Here is a tiny trained network, its code and every weight. The questions are about switching its units off for an input and a class, where a switched-off unit gives its printed mean instead of its output.

import numpy as np


def w(rows, s, z=0):
    codes = np.array(rows[::2]) - 128.0
    scale = np.full(codes.shape[1], s)
    scale[-1] = z or s
    return codes * scale


def norm(h):
    return h / np.sqrt((h * h).mean(-1, keepdims=True) + 1e-5)


def f(y):
    return y / 2 * (1 + np.tanh(0.7978845608 * (y + 0.044715 * y**3)))


def log_softmax(a):
    a = a - a.max(-1, keepdims=True)
    return a - np.log(np.exp(a).sum(-1, keepdims=True))


def net(x, mask):
    res = np.array(x, float).reshape(1, 8) / 4 @ E
    u = 0
    for l in range(2):
        y = f(norm(res) @ A[l][:, :-1].T + A[l][:, -1])
        res = res + np.where(mask[u : u + 14], y, B[l][:, -1]) @ B[l][:, :-1]
        u += 14
    return log_softmax(norm(res)[-1] @ U[:, :-1].T + U[:, -1])


A, B = {}, {}
E = w([
[121,153,139,83,145,164,82,187,111,90],'x0',
[136,177,186,254,180,143,98,123,129,181],'x1',
[138,49,183,72,185,162,93,124,115,204],'x2',
[138,123,147,122,156,245,128,59,173,55],'x3',
[160,172,158,128,183,38,149,119,159,80],'x4',
[146,142,157,45,127,75,81,126,221,159],'x5',
[102,170,213,171,14,80,75,140,122,71],'x6',
[133,138,150,163,116,118,185,197,21,148],'x7',
],0.0052)
A[0] = w([
[121,129,126,133,133,120,127,161,131,167,89],'0.n0',
[129,160,86,139,132,86,168,188,77,126,45],'0.n1',
[132,129,115,114,128,103,131,116,138,132,33],'0.n2',
[119,174,98,175,157,138,93,162,150,143,95],'0.n3',
[145,117,88,143,98,118,139,118,88,124,18],'0.n4',
[128,111,73,96,186,160,136,110,155,137,54],'0.n5',
[121,150,138,159,109,112,137,153,126,116,19],'0.n6',
[119,121,96,110,94,214,99,148,100,129,142],'0.n7',
[122,88,63,166,87,125,139,92,107,160,141],'0.n8',
[123,125,105,89,172,147,147,126,160,135,2],'0.n9',
[130,164,103,149,121,141,177,113,157,4,137],'0.n10',
[128,148,61,161,139,125,94,139,128,111,141],'0.n11',
[138,165,148,136,164,123,117,142,135,133,71],'0.n12',
[126,135,89,51,121,51,82,149,171,137,137],'0.n13',
],0.015,0.0021)
B[0] = w([
[164,181,151,106,97,134,120,96,137,91,146],'0.n0',
[84,160,137,79,172,78,151,181,94,186,185],'0.n1',
[109,134,113,112,116,167,96,118,119,159,133],'0.n2',
[152,120,147,157,95,95,84,91,141,132,167],'0.n3',
[140,134,173,106,124,125,181,176,144,77,146],'0.n4',
[141,123,128,100,216,151,154,117,144,161,203],'0.n5',
[157,140,114,98,174,155,152,66,135,131,151],'0.n6',
[142,89,99,114,72,149,142,71,137,118,189],'0.n7',
[95,130,192,139,102,137,160,136,157,135,175],'0.n8',
[157,82,129,112,174,138,158,100,123,185,172],'0.n9',
[95,116,150,163,9,156,164,77,161,82,244],'0.n10',
[175,129,148,118,86,170,117,127,131,129,156],'0.n11',
[141,146,173,143,124,120,109,130,127,142,152],'0.n12',
[143,98,92,133,98,132,81,68,95,59,222],'0.n13',
],0.014,0.011)
A[1] = w([
[155,71,152,87,90,171,85,183,98,177,177],'1.n0',
[138,88,180,114,183,118,105,152,159,42,153],'1.n1',
[145,110,138,133,116,182,171,135,140,105,198],'1.n2',
[144,147,69,170,50,195,102,153,111,79,141],'1.n3',
[132,175,153,204,152,136,113,134,150,161,135],'1.n4',
[114,170,77,149,185,68,65,209,130,137,105],'1.n5',
[116,74,108,116,114,124,175,151,156,86,73],'1.n6',
[150,98,34,90,213,188,123,114,138,141,6],'1.n7',
[110,94,99,132,79,114,120,129,118,87,170],'1.n8',
[65,172,120,109,118,123,174,131,119,136,31],'1.n9',
[132,106,116,151,125,116,133,134,149,140,70],'1.n10',
[111,142,117,121,123,142,149,184,102,106,111],'1.n11',
[74,159,84,128,124,137,197,250,128,165,95],'1.n12',
[144,167,181,171,118,147,136,153,188,152,127],'1.n13',
],0.013,0.002)
B[1] = w([
[109,139,113,161,137,115,160,67,209,94,161],'1.n0',
[91,109,99,168,60,143,151,115,153,137,147],'1.n1',
[160,159,91,60,111,66,46,141,117,125,230],'1.n2',
[119,127,100,122,107,105,91,41,120,49,254],'1.n3',
[75,86,147,99,103,116,105,191,223,133,161],'1.n4',
[233,233,100,76,72,132,76,148,122,131,141],'1.n5',
[125,169,85,218,171,62,27,127,74,140,185],'1.n6',
[141,38,6,58,163,79,232,148,131,241,240],'1.n7',
[178,172,158,162,86,221,127,94,213,141,232],'1.n8',
[161,69,156,138,212,224,106,134,132,88,170],'1.n9',
[63,150,147,54,140,94,115,145,120,89,120],'1.n10',
[174,121,192,151,195,138,149,68,117,172,136],'1.n11',
[98,108,205,157,148,179,246,101,59,38,179],'1.n12',
[98,65,108,193,205,105,66,169,115,125,193],'1.n13',
],0.013,0.0074)
U = w([
[142,126,115,162,31,153,86,32,160,49,184],'0',
[86,81,186,198,155,86,63,201,208,165,109],'1',
[77,181,71,146,124,157,129,186,93,158,38],'2',
[98,167,63,150,103,173,145,227,106,139,3],'3',
[203,251,149,73,129,78,86,196,81,151,100],'4',
[125,141,225,141,186,171,224,163,57,85,173],'5',
[154,57,32,68,173,125,191,105,142,207,181],'6',
],0.011,0.0052)

Each question gives the input, the list of numbers given to net, and the class t.
The units are the neurons (one row each of A and B). Each row of codes is followed by its name. A weight is (code - 128) times the scale printed after its matrix; where a second scale follows, it is the last column's (A, B and U).
mask holds one flag per neuron, layer by layer. A switched-off neuron (its flag False) gives its mean, the last column of its row in B, instead of its output. The means were averaged over made-up inputs and are rounded, as every weight is.
A unit's drop is (log p(t) with every unit on - log p(t) with that unit switched off) / (log p(t) with every unit on - log p(t) with every unit switched off).
The circuit of an input: a set's keep is (log p(t) with only the set's units on - log p(t) with every unit switched off) / (log p(t) with every unit on - log p(t) with every unit switched off). Starting from the 12 units with the biggest drops (on a tie, the unit counted first), units are removed one at a time, each time the one whose removal leaves the highest keep (on an exact tie, the one counted first), for as long as the keep stays at least 0.8.
units of the circuit, in order: the units of the circuit, biggest drop first
top k neurons: the k neurons with the biggest drops, biggest first
top k neurons in layer l: the k neurons of layer l with the biggest drops, biggest first
drop when u is switched off: that unit's drop, to one decimal
input [2,0,6,-6,3,2,-3,4], class 4: top 2 neurons => (0.n10, 0.n1)
input [3,5,-7,-8,4,1,6,4], class 4: units of the circuit, in order => (0.n1)
input [1,3,5,5,2,3,7,-2], class 1: top 2 neurons in layer 0 => (0.n13, 0.n10)
input [-2,-1,-6,-3,2,8,-7,7], class 4: units of the circuit, in order => (0.n1, 1.n5, 0.n10)
input [3,-3,2,-7,7,-3,5,5], class 5: units of the circuit, in order => (0.n1, 1.n12)
input [6,-8,-1,0,-2,-1,-2,-3], class 6: top 2 neurons in layer 0 => (0.n5, 0.n9)
input [-7,-6,-3,2,1,8,-2,-4], class 6: top 2 neurons in layer 0 => (0.n5, 0.n9)
input [0,0,-4,-5,-1,5,5,6], class 4: top 3 neurons => (0.n10, 1.n5, 0.n1)
input [-2,7,1,1,5,5,-2,-6], class 6: top 3 neurons => (0.n10, 0.n8, 0.n9)
input [-5,1,4,2,-8,-5,-2,-3], class 6: top 2 neurons => (0.n10, 0.n5)
input [6,3,7,2,-8,-3,1,-2], class 6: top 3 neurons in layer 0 => (0.n10, 0.n13, 0.n8)
input [1,-8,4,-1,-6,-8,-1,6], class 5: top 3 neurons => (0.n1, 0.n13, 0.n10)
input [2,-7,0,-3,8,4,-2,7], class 4: top 4 neurons in layer 0 => (0.n1, 0.n10, 0.n13, 0.n5)
input [-6,2,4,8,2,5,3,-2], class 6: units of the circuit, in order => (0.n10)
input [1,-4,-4,-4,-5,7,-4,-3], class 6: top 3 neurons in layer 0 => (0.n10, 0.n5, 0.n9)
input [0,4,1,-1,8,-7,3,0], class 1: top 3 neurons => (0.n13, 0.n1, 0.n7)
input [-6,6,1,7,-6,5,8,-2], class 1: top 2 neurons => (0.n13, 0.n10)
input [-1,8,2,1,8,-1,0,8], class 4: top 2 neurons in layer 0 => (0.n10, 0.n1)
input [-1,-3,-8,-6,1,-7,2,-4], class 5: top 2 neurons => (0.n1, 0.n13)
input [6,5,-2,-5,2,-1,6,5], class 4: top 2 neurons => (0.n10, 1.n5)
input [7,6,-3,3,7,0,-2,8], class 1: top neuron in layer 0 => (0.n3)
input [1,8,1,2,-5,5,8,0], class 1: drop when 0.n13 is switched off => 0.3
input [2,8,-1,7,1,5,0,5], class 1: drop when 0.n13 is switched off => 0.1
input [8,-8,-5,-8,0,-5,1,3], class 5: drop when 0.n1 is switched off => 1.2
input [5,1,-2,0,-3,-6,4,8], class 5: drop when 0.n1 is switched off => 1.3
